Here is a tiny trained network, its code and every weight. The questions are about switching its units off for an input and a target symbol, where a switched-off unit gives its printed mean instead of its output.

import numpy as np


def w(rows, s, z=0):
    codes = np.array(rows[::2]) - 128.0
    scale = np.full(codes.shape[1], s)
    scale[-1] = z or s
    return codes * scale


def norm(h):
    return h / np.sqrt((h * h).mean(-1, keepdims=True) + 1e-5)


def softmax(a):
    e = np.exp(a - a.max(-1, keepdims=True))
    return e / e.sum(-1, keepdims=True)


def log_softmax(a):
    a = a - a.max(-1, keepdims=True)
    return a - np.log(np.exp(a).sum(-1, keepdims=True))


def net(x, mask):
    ids = ['ΔΛΞαβγεζηθμπστψω'.index(c) for c in x.split()]
    T = len(ids)
    res = E[ids] + P[:T]
    u = 0
    for l in range(3):
        r = norm(res)
        for j in range(2):
            rows = slice(4 * j, 4 * j + 4)
            q, k, v = (r @ M[l][rows].T for M in (Q, K, V))
            z = softmax(np.where(np.tri(T) > 0, q @ k.T / 4**0.5, -1e9)) @ v
            o = O[l][rows]
            res = res + np.where(mask[u + j], z, o[:, -1]) @ o[:, :-1]
        u += 2
    return log_softmax(norm(res)[-1] @ U[:, :-1].T + U[:, -1])


Q, K, V, O = {}, {}, {}, {}
E = w([
[113,80,5,67,107,196,43],'Δ',
[108,154,158,87,73,119,205],'Λ',
[148,203,143,178,177,175,182],'Ξ',
[120,178,164,158,199,136,81],'α',
[80,132,164,77,115,124,146],'β',
[112,177,166,150,116,167,142],'γ',
[122,102,201,123,93,61,30],'ε',
[82,137,116,128,123,151,115],'ζ',
[144,160,86,165,159,129,192],'η',
[101,149,108,142,173,99,105],'θ',
[65,169,109,28,107,221,118],'μ',
[91,174,220,95,134,176,102],'π',
[94,175,54,138,102,135,75],'σ',
[168,116,130,145,152,188,215],'τ',
[95,165,108,96,97,90,192],'ψ',
[79,163,145,142,142,148,89],'ω',
],0.013)
P = w([
[75,114,84,108,115,176,119],'0',
[92,197,141,119,140,151,146],'1',
[79,99,93,141,124,166,109],'2',
[117,217,143,121,149,136,131],'3',
[89,100,101,147,126,153,113],'4',
[142,218,140,117,152,126,124],'5',
[90,96,105,151,125,149,114],'6',
[161,221,137,106,151,120,129],'7',
[94,98,108,157,126,145,117],'8',
[180,229,135,96,149,118,122],'9',
[96,97,111,161,124,139,119],'10',
[186,252,147,81,155,135,108],'11',
[102,97,112,160,126,138,125],'12',
],0.013)
Q[0] = w([
[188,174,96,82,124,101,100],'L0H0',
[83,96,126,109,71,152,168],'L0H0',
[111,251,108,137,95,110,165],'L0H0',
[60,74,93,121,143,66,184],'L0H0',
[163,140,117,127,161,82,147],'L0H1',
[125,61,98,170,128,124,139],'L0H1',
[152,82,100,137,114,162,160],'L0H1',
[147,193,122,52,149,131,146],'L0H1',
],0.014)
K[0] = w([
[255,231,152,48,144,56,145],'L0H0',
[81,94,165,181,64,125,159],'L0H0',
[194,199,35,132,46,162,249],'L0H0',
[60,1,123,181,160,60,189],'L0H0',
[185,142,161,114,154,77,177],'L0H1',
[57,62,130,195,177,100,182],'L0H1',
[122,60,130,208,112,116,152],'L0H1',
[245,162,104,59,72,68,77],'L0H1',
],0.0099)
V[0] = w([
[82,114,55,60,247,2,160],'L0H0',
[187,120,48,162,93,163,170],'L0H0',
[8,153,105,115,148,201,68],'L0H0',
[185,136,100,108,130,147,66],'L0H0',
[137,86,20,101,224,197,190],'L0H1',
[126,82,163,159,170,232,150],'L0H1',
[230,162,168,41,171,131,183],'L0H1',
[136,100,92,128,115,100,89],'L0H1',
],0.006)
O[0] = w([
[83,132,162,73,250,152,147,121],'L0H0',
[71,199,135,113,85,86,149,106],'L0H0',
[176,86,131,159,137,157,254,254],'L0H0',
[163,181,133,161,140,125,131,123],'L0H0',
[188,81,130,102,80,32,150,169],'L0H1',
[156,77,62,116,149,58,97,142],'L0H1',
[180,121,221,130,128,199,89,72],'L0H1',
[121,159,144,98,129,108,154,122],'L0H1',
],0.0069,0.0081)
Q[1] = w([
[137,135,135,97,101,83,148],'L1H0',
[163,108,104,87,199,135,146],'L1H0',
[163,228,168,81,107,187,191],'L1H0',
[71,83,176,130,161,103,75],'L1H0',
[171,197,144,55,108,148,56],'L1H1',
[129,146,108,97,171,207,65],'L1H1',
[161,193,175,136,141,40,124],'L1H1',
[254,216,96,59,165,80,128],'L1H1',
],0.0097)
K[1] = w([
[115,67,107,106,81,115,71],'L1H0',
[153,90,136,102,188,145,154],'L1H0',
[139,143,85,39,117,255,78],'L1H0',
[95,117,209,160,183,54,77],'L1H0',
[201,206,154,71,172,126,49],'L1H1',
[152,227,188,127,134,178,85],'L1H1',
[238,104,73,81,88,145,62],'L1H1',
[233,238,106,46,149,156,125],'L1H1',
],0.0087)
V[1] = w([
[177,173,143,164,197,76,146],'L1H0',
[106,90,110,166,163,78,99],'L1H0',
[174,84,108,123,115,81,204],'L1H0',
[153,108,109,107,117,128,85],'L1H0',
[75,142,230,227,151,68,172],'L1H1',
[54,81,166,122,88,154,168],'L1H1',
[150,49,182,187,85,23,118],'L1H1',
[59,95,128,254,139,72,119],'L1H1',
],0.0048)
O[1] = w([
[104,172,116,218,177,54,95,54],'L1H0',
[145,188,145,158,144,130,29,90],'L1H0',
[45,128,114,158,148,228,133,254],'L1H0',
[144,152,192,126,129,162,138,111],'L1H0',
[112,57,101,113,94,254,49,67],'L1H1',
[200,150,129,161,142,150,101,190],'L1H1',
[95,200,213,169,156,195,49,3],'L1H1',
[123,178,197,91,114,246,145,104],'L1H1',
],0.0047,0.0027)
Q[2] = w([
[39,50,131,167,76,148,157],'L2H0',
[183,203,96,64,106,191,114],'L2H0',
[127,181,174,116,155,119,225],'L2H0',
[147,193,114,88,110,159,119],'L2H0',
[27,11,115,188,104,45,166],'L2H1',
[152,103,78,115,174,126,102],'L2H1',
[116,106,145,67,65,38,76],'L2H1',
[74,44,188,217,144,97,135],'L2H1',
],0.011)
K[2] = w([
[77,94,67,192,137,148,137],'L2H0',
[166,207,170,96,185,144,127],'L2H0',
[100,109,173,106,186,81,158],'L2H0',
[160,182,151,104,157,127,144],'L2H0',
[65,55,114,169,93,71,217],'L2H1',
[130,134,99,96,195,128,148],'L2H1',
[94,99,116,65,88,59,99],'L2H1',
[4,55,133,221,128,127,169],'L2H1',
],0.012)
V[2] = w([
[98,185,113,232,160,182,162],'L2H0',
[254,201,67,196,208,100,65],'L2H0',
[198,149,96,61,47,186,144],'L2H0',
[203,142,241,181,77,149,120],'L2H0',
[20,69,34,28,45,146,33],'L2H1',
[113,128,186,200,111,93,60],'L2H1',
[159,107,37,165,139,122,85],'L2H1',
[212,156,120,203,125,147,180],'L2H1',
],0.0052)
O[2] = w([
[132,164,185,80,81,73,137,172],'L2H0',
[56,66,153,126,69,171,204,74],'L2H0',
[115,116,125,186,97,105,33,168],'L2H0',
[79,122,77,203,139,103,215,43],'L2H0',
[87,96,205,252,171,133,170,126],'L2H1',
[156,78,3,113,125,148,199,1],'L2H1',
[128,198,198,125,138,156,155,140],'L2H1',
[181,194,136,50,138,140,77,175],'L2H1',
],0.0063,0.0055)
U = w([
[130,85,50,109,120,127,88,214],'Δ',
[79,109,174,121,35,108,134,128],'Λ',
[188,157,123,138,127,138,140,111],'Ξ',
[205,160,119,133,216,148,84,49],'α',
[117,61,191,87,168,142,153,164],'β',
[159,159,128,188,47,140,136,87],'γ',
[141,132,172,185,141,97,58,252],'ε',
[93,129,95,153,123,120,187,232],'ζ',
[162,161,146,159,154,9,191,132],'η',
[106,138,115,126,229,103,100,134],'θ',
[100,88,127,53,60,169,164,15],'μ',
[180,120,188,109,89,174,128,100],'π',
[51,186,88,150,79,83,80,63],'σ',
[235,91,140,151,128,94,165,139],'τ',
[18,136,149,72,143,91,100,90],'ψ',
[85,183,114,172,163,233,155,93],'ω',
],0.012,0.004)

Each question gives the input, a string of symbols that net reads in full, and the target symbol t.
The units are the heads (4 rows each of Q, K, V and O). Each row of codes is followed by its name. A weight is (code - 128) times the scale printed after its matrix; where a second scale follows, it is the last column's (O and U).
mask holds one flag per head, layer by layer. A switched-off head (its flag False) gives its mean, the last column of its rows in O, instead of its output. The means were averaged over made-up inputs and are rounded, as every weight is.
A unit's drop is (log p(t) with every unit on - log p(t) with that unit switched off) / (log p(t) with every unit on - log p(t) with every unit switched off).
The circuit of an input: a set's keep is (log p(t) with only the set's units on - log p(t) with every unit switched off) / (log p(t) with every unit on - log p(t) with every unit switched off). Starting from all 6 units, units are removed one at a time, each time the one whose removal leaves the highest keep (on an exact tie, the one counted first), for as long as the keep stays at least 0.8.
units of the circuit, in order: the units of the circuit, biggest drop first
most important unit: the unit with the biggest drop
which heads matter: for each layer, one digit per head in row order, 1 if its drop is at least 0.15 and else 0, layers parted by /
input ε τ ω η Λ Δ ζ Δ, target η: units of the circuit, in order : L1H1; L2H1; L0H0
input ε π γ, target γ: units of the circuit, in order : L0H0
input η θ ω γ ε Δ, target γ: units of the circuit, in order : L0H0; L2H1; L2H0
input ω ε β Δ γ τ Δ Δ β Δ, target η: units of the circuit, in order : L1H1; L2H1
input θ ω α ζ ω γ β β ε γ ω Δ, target γ: which heads matter : 11 / 00 / 11
input ω Λ Δ ε ω β ω τ ω ω ω Δ ω, target ω: which heads matter : 11 / 01 / 00
input σ β ζ Δ Λ Δ ω ζ ζ, target ζ: which heads matter : 11 / 01 / 01
input Λ η Δ μ, target ψ: units of the circuit, in order : L0H0; L2H1
input Δ Λ Δ η β ε ω τ, target ω: which heads matter : 01 / 00 / 00
input Δ Λ β Δ, target ε: units of the circuit, in order : L2H1; L2H0
input ω η ω ε, target ψ: which heads matter : 11 / 10 / 11
input β η ε ε γ Ξ, target ω: which heads matter : 01 / 00 / 00
input ζ η μ Δ, target ψ: units of the circuit, in order : L0H0; L2H1; L1H1; L0H1
input σ π Δ ω ζ Δ ζ ω, target η: units of the circuit, in order : L1H1
input ω γ τ α α Δ ε π π ε μ θ, target ω: which heads matter : 01 / 00 / 10
input β β ε Δ, target α: units of the circuit, in order : L2H1; L2H0; L0H0
input Δ ε Δ Δ, target ω: which heads matter : 00 / 01 / 01
input Δ τ Δ η μ Δ, target ψ: units of the circuit, in order : L0H0; L2H1; L1H1
input ε ε τ, target τ: which heads matter : 01 / 00 / 00
input ψ ε ε β, target ω: units of the circuit, in order : L0H1
input σ β β, target β: units of the circuit, in order : L0H0; L2H0
input ω Ξ ζ ε ψ Δ, target ω: units of the circuit, in order : L2H1; L2H0
input ε Δ ε ζ, target η: units of the circuit, in order : L0H1; L1H1
input ε ζ ε β γ Δ ω ε, target η: which heads matter : 00 / 11 / 11
input Δ σ ψ Ξ Δ γ β Δ ζ Δ Δ π, target η: units of the circuit, in order : L1H1; L2H0
input ψ ε Δ Δ Δ Δ π η Ξ π, target ψ: which heads matter : 10 / 01 / 11
input Δ ε β Δ ε γ α ε π μ, target ω: which heads matter : 01 / 00 / 10
input Δ ε α ε Λ Δ β γ, target η: most important unit : L1H1
input μ γ Δ ω Λ Δ ψ α, target η: which heads matter : 00 / 01 / 10
